Below are the code and all the weights of a small trained network. Each question names an input and a class and asks about switching units off, where a switched-off unit gives its printed mean instead of its output.

import numpy as np


def w(rows, s, z=0):
    codes = np.array(rows[::2]) - 128.0
    scale = np.full(codes.shape[1], s)
    scale[-1] = z or s
    return codes * scale


def f(y):
    return np.maximum(y, 0)


def log_softmax(a):
    a = a - a.max(-1, keepdims=True)
    return a - np.log(np.exp(a).sum(-1, keepdims=True))


def net(x, mask):
    res = np.array(x, float).reshape(1, 3) / 4 @ E
    y = f(res @ A[0][:, :-1].T + A[0][:, -1])
    res = res + np.where(mask, y, B[0][:, -1]) @ B[0][:, :-1]
    return log_softmax(res[-1] @ U[:, :-1].T + U[:, -1])


A, B = {}, {}
E = w([
[52,79,58,91,60,202,134,112,219],'x0',
[67,162,245,150,76,155,236,121,59],'x1',
[150,182,66,75,172,182,139,47,62],'x2',
],0.011)
A[0] = w([
[53,62,84,146,66,137,80,89,201,211],'neuron 1',
[116,96,183,207,67,117,105,216,187,188],'neuron 2',
[212,138,150,76,213,125,35,76,132,231],'neuron 3',
[75,84,50,74,90,145,127,51,178,141],'neuron 4',
[202,155,161,205,159,59,150,223,153,76],'neuron 5',
[24,58,188,47,35,155,194,118,135,150],'neuron 6',
[204,99,156,199,203,59,80,160,155,171],'neuron 7',
[126,57,100,108,111,198,148,145,209,132],'neuron 8',
[230,147,146,146,179,37,47,174,152,161],'neuron 9',
[36,55,185,159,121,196,123,97,223,111],'neuron 10',
[122,88,88,41,122,221,115,68,178,122],'neuron 11',
[2,85,167,165,124,83,127,153,129,142],'neuron 12',
[60,96,171,123,94,49,114,103,229,125],'neuron 13',
[142,192,153,231,165,113,117,60,24,254],'neuron 14',
[120,115,92,75,172,216,106,114,121,117],'neuron 15',
],0.0084,0.0038)
B[0] = w([
[108,35,103,131,118,181,65,208,103,246],'neuron 1',
[69,201,99,37,80,113,150,203,252,222],'neuron 2',
[158,112,96,118,230,172,211,143,103,232],'neuron 3',
[37,138,148,98,132,255,45,60,76,235],'neuron 4',
[143,135,143,39,130,51,139,104,178,187],'neuron 5',
[88,150,87,239,118,168,152,171,114,243],'neuron 6',
[199,28,48,72,204,79,136,118,211,205],'neuron 7',
[93,84,179,173,84,211,20,110,12,216],'neuron 8',
[205,47,31,100,175,87,201,203,161,219],'neuron 9',
[51,139,141,141,2,83,57,199,155,220],'neuron 10',
[75,150,106,60,117,236,70,51,88,229],'neuron 11',
[87,197,190,105,33,85,147,143,177,192],'neuron 12',
[120,80,139,122,139,99,143,192,203,199],'neuron 13',
[204,120,134,130,153,53,236,49,74,236],'neuron 14',
[95,174,129,94,188,125,92,99,92,191],'neuron 15',
],0.0075,0.013)
U = w([
[45,164,172,138,70,128,69,255,166,4],'0',
[86,175,139,201,106,135,146,83,147,38],'1',
[145,154,192,33,137,59,128,150,189,204],'2',
[174,148,211,160,155,124,197,89,66,238],'3',
[182,55,63,134,205,94,145,156,173,187],'4',
[97,55,149,130,116,207,15,122,73,17],'5',
[95,219,113,49,180,172,107,94,121,192],'6',
],0.0096,0.0021)

Each question gives the input, the list of numbers given to net, and the class t.
The units are the neurons (one row each of A and B). Each row of codes is followed by its name. A weight is (code - 128) times the scale printed after its matrix; where a second scale follows, it is the last column's (A, B and U).
mask holds one flag per neuron, in row order. A switched-off neuron (its flag False) gives its mean, the last column of its row in B, instead of its output. The means were averaged over made-up inputs and are rounded, as every weight is.
A unit's drop is (log p(t) with every unit on - log p(t) with that unit switched off) / (log p(t) with every unit on - log p(t) with every unit switched off).
The circuit of an input: a set's keep is (log p(t) with only the set's units on - log p(t) with every unit switched off) / (log p(t) with every unit on - log p(t) with every unit switched off). Starting from the 12 units with the biggest drops (on a tie, the unit counted first), units are removed one at a time, each time the one whose removal leaves the highest keep (on an exact tie, the one counted first), for as long as the keep stays at least 0.8.
circuit, biggest first: the units of the circuit, biggest drop first
top k neurons: the k neurons with the biggest drops, biggest first
drop when u is switched off: that unit's drop, to one decimal
input [-4,-1,-7], class 2: circuit, biggest first	[neuron 5]
input [4,7,5], class 1: circuit, biggest first	[neuron 6; neuron 1]
input [-4,4,-2], class 2: circuit, biggest first	[neuron 5; neuron 8]
input [2,2,0], class 0: circuit, biggest first	[neuron 14; neuron 11]
input [4,1,7], class 5: top 4 neurons	[neuron 2; neuron 4; neuron 14; neuron 5]
input [-2,7,-1], class 3: top 2 neurons	[neuron 14; neuron 10]
input [2,6,7], class 3: top 2 neurons	[neuron 2; neuron 14]
input [2,-6,5], class 5: top 3 neurons	[neuron 2; neuron 14; neuron 4]
input [4,-2,8], class 5: top 3 neurons	[neuron 2; neuron 4; neuron 14]
input [-8,-1,-6], class 4: top 2 neurons	[neuron 9; neuron 7]
input [-6,5,-1], class 3: top 4 neurons	[neuron 14; neuron 10; neuron 2; neuron 13]
input [2,-8,-1], class 5: drop when neuron 8 is switched off	0.7
input [-4,8,6], class 3: drop when neuron 10 is switched off	0.0
input [-8,-4,-8], class 4: drop when neuron 9 is switched off	0.2
input [-4,-1,8], class 3: top neuron	[neuron 14]
